Below is a small trained network, with its code and all its weights. Each question gives an input and a target symbol and asks what happens when units are switched off, that is, made to give their printed mean instead of their output.

import numpy as np


def w(rows, s, z=0):
    codes = np.array(rows[::2]) - 128.0
    scale = np.full(codes.shape[1], s)
    scale[-1] = z or s
    return codes * scale


def norm(h):
    return h / np.sqrt((h * h).mean(-1, keepdims=True) + 1e-5)


def f(y):
    return np.maximum(y, 0)


def softmax(a):
    e = np.exp(a - a.max(-1, keepdims=True))
    return e / e.sum(-1, keepdims=True)


def log_softmax(a):
    a = a - a.max(-1, keepdims=True)
    return a - np.log(np.exp(a).sum(-1, keepdims=True))


def net(x, mask):
    ids = ['βελξσφω'.index(c) for c in x.split()]
    T = len(ids)
    res = E[ids] + P[:T]
    r = norm(res)
    for j in range(2):
        rows = slice(2 * j, 2 * j + 2)
        q, k, v = (r @ M[0][rows].T for M in (Q, K, V))
        z = softmax(np.where(np.tri(T) > 0, q @ k.T / 2**0.5, -1e9)) @ v
        o = O[0][rows]
        res = res + np.where(mask[j], z, o[:, -1]) @ o[:, :-1]
    y = f(norm(res) @ A[0][:, :-1].T + A[0][:, -1])
    res = res + np.where(mask[2:14], y, B[0][:, -1]) @ B[0][:, :-1]
    return log_softmax(norm(res)[-1] @ U[:, :-1].T + U[:, -1])


Q, K, V, O, A, B = {}, {}, {}, {}, {}, {}
E = w([
[67,140,171,139,179],'β',
[116,45,136,90,192],'ε',
[107,93,135,139,187],'λ',
[184,3,64,93,191],'ξ',
[133,92,41,163,177],'σ',
[79,220,176,221,111],'φ',
[163,59,134,240,134],'ω',
],0.0035)
P = w([
[45,132,42,93,165],'0',
[136,168,118,124,253],'1',
[109,126,191,113,225],'2',
[18,78,112,158,156],'3',
[138,124,75,208,188],'4',
[165,131,223,131,194],'5',
[52,52,192,181,127],'6',
[141,98,87,204,121],'7',
[213,129,237,118,136],'8',
[103,58,208,165,82],'9',
[164,99,108,193,93],'10',
[212,103,203,145,100],'11',
],0.0047)
Q[0] = w([
[23,113,37,111,56],'h0',
[166,118,71,199,137],'h0',
[101,178,105,4,69],'h1',
[148,72,211,191,157],'h1',
],0.017)
K[0] = w([
[159,185,101,154,252],'h0',
[189,143,179,84,110],'h0',
[88,155,56,57,187],'h1',
[178,121,109,163,46],'h1',
],0.017)
V[0] = w([
[60,242,201,116,99],'h0',
[105,43,197,7,162],'h0',
[156,152,158,189,87],'h1',
[98,249,129,101,82],'h1',
],0.012)
O[0] = w([
[209,29,185,109,114,87],'h0',
[53,160,254,88,172,176],'h0',
[142,97,100,213,122,184],'h1',
[99,11,154,114,141,2],'h1',
],0.0079,0.0078)
A[0] = w([
[115,221,111,109,5,132],'n0',
[85,93,116,155,141,112],'n1',
[112,110,69,39,189,83],'n2',
[140,155,128,93,122,37],'n3',
[203,78,111,134,164,134],'n4',
[240,106,80,65,132,104],'n5',
[119,44,71,79,145,3],'n6',
[190,151,132,161,245,177],'n7',
[109,109,131,93,80,111],'n8',
[103,113,200,97,121,164],'n9',
[152,63,172,1,128,1],'n10',
[156,176,180,69,125,43],'n11',
],0.0087,0.0027)
B[0] = w([
[197,74,129,121,186,254],'n0',
[137,112,175,163,185,156],'n1',
[135,105,133,170,62,148],'n2',
[125,94,143,150,162,136],'n3',
[64,133,158,145,123,195],'n4',
[35,127,115,180,183,185],'n5',
[100,117,111,110,219,150],'n6',
[137,81,51,126,115,245],'n7',
[127,167,117,98,139,131],'n8',
[187,89,89,105,132,172],'n9',
[85,150,68,17,3,148],'n10',
[217,79,132,133,131,165],'n11',
],0.015,0.005)
U = w([
[130,132,38,84,174,229],'β',
[167,121,143,128,171,142],'ε',
[175,181,73,207,117,115],'λ',
[209,98,195,127,48,145],'ξ',
[156,183,255,77,144,3],'σ',
[71,241,156,86,73,60],'φ',
[34,38,148,173,106,110],'ω',
],0.0079,0.0036)

Each question gives the input, a string of symbols that net reads in full, and the target symbol t.
The units are the heads (2 rows each of Q, K, V and O) and the neurons (one row each of A and B). Each row of codes is followed by its name. A weight is (code - 128) times the scale printed after its matrix; where a second scale follows, it is the last column's (O, A, B and U).
mask holds one flag per unit, heads first, then neurons. A switched-off unit (its flag False) gives its mean, the last column of its rows in O or B, instead of its output. The means were averaged over made-up inputs and are rounded, as every weight is.
A unit's drop is (log p(t) with every unit on - log p(t) with that unit switched off) / (log p(t) with every unit on - log p(t) with every unit switched off).
The circuit of an input: a set's keep is (log p(t) with only the set's units on - log p(t) with every unit switched off) / (log p(t) with every unit on - log p(t) with every unit switched off). Starting from the 12 units with the biggest drops (on a tie, the unit counted first), units are removed one at a time, each time the one whose removal leaves the highest keep (on an exact tie, the one counted first), for as long as the keep stays at least 0.8.
circuit, biggest first: the units of the circuit, biggest drop first
top k neurons: the k neurons with the biggest drops, biggest first
which heads matter: for each layer, one digit per head in row order, 1 if its drop is at least 0.15 and else 0, layers parted by /
drop when u is switched off: that unit's drop, to one decimal
input β σ φ β σ ε σ λ φ σ β, target ω: circuit, biggest first => [h0, n4, n5]
input φ ω λ, target ω: circuit, biggest first => [h0, n5, n4]
input σ φ ξ λ β φ λ ω β σ σ, target ξ: circuit, biggest first => [h0]
input ε φ φ β β β, target ξ: circuit, biggest first => [h0, n11]
input ξ ε ξ σ φ ε ε σ φ ω λ, target ω: circuit, biggest first => [h0, n5]
input ω φ ξ β ω β ξ φ β λ ξ, target ξ: which heads matter => 10
input β σ ω ω β ω ω σ β φ ω, target ξ: which heads matter => 10
input ω ω ξ σ φ φ φ φ ω, target ω: which heads matter => 10
input ξ ω ξ φ β β σ φ β ε β, target ξ: which heads matter => 10
input φ β σ ε, target ξ: which heads matter => 01
input ω φ ξ ω ω φ ξ σ, target ω: top 2 neurons => [n4, n0]
input ε ε ε, target σ: circuit, biggest first => [h0, h1]
input ω β φ φ ω ξ, target ω: top 3 neurons => [n5, n4, n0]
input φ ω φ β ε, target ω: top neuron => [n4]
input β φ ε φ ξ ξ σ σ λ φ φ σ, target ω: drop when h0 is switched off => 0.1
input φ β β λ, target ξ: drop when h1 is switched off => 0.3
input ω φ β ε β σ ξ σ ω ε, target λ: drop when n5 is switched off => 0.1
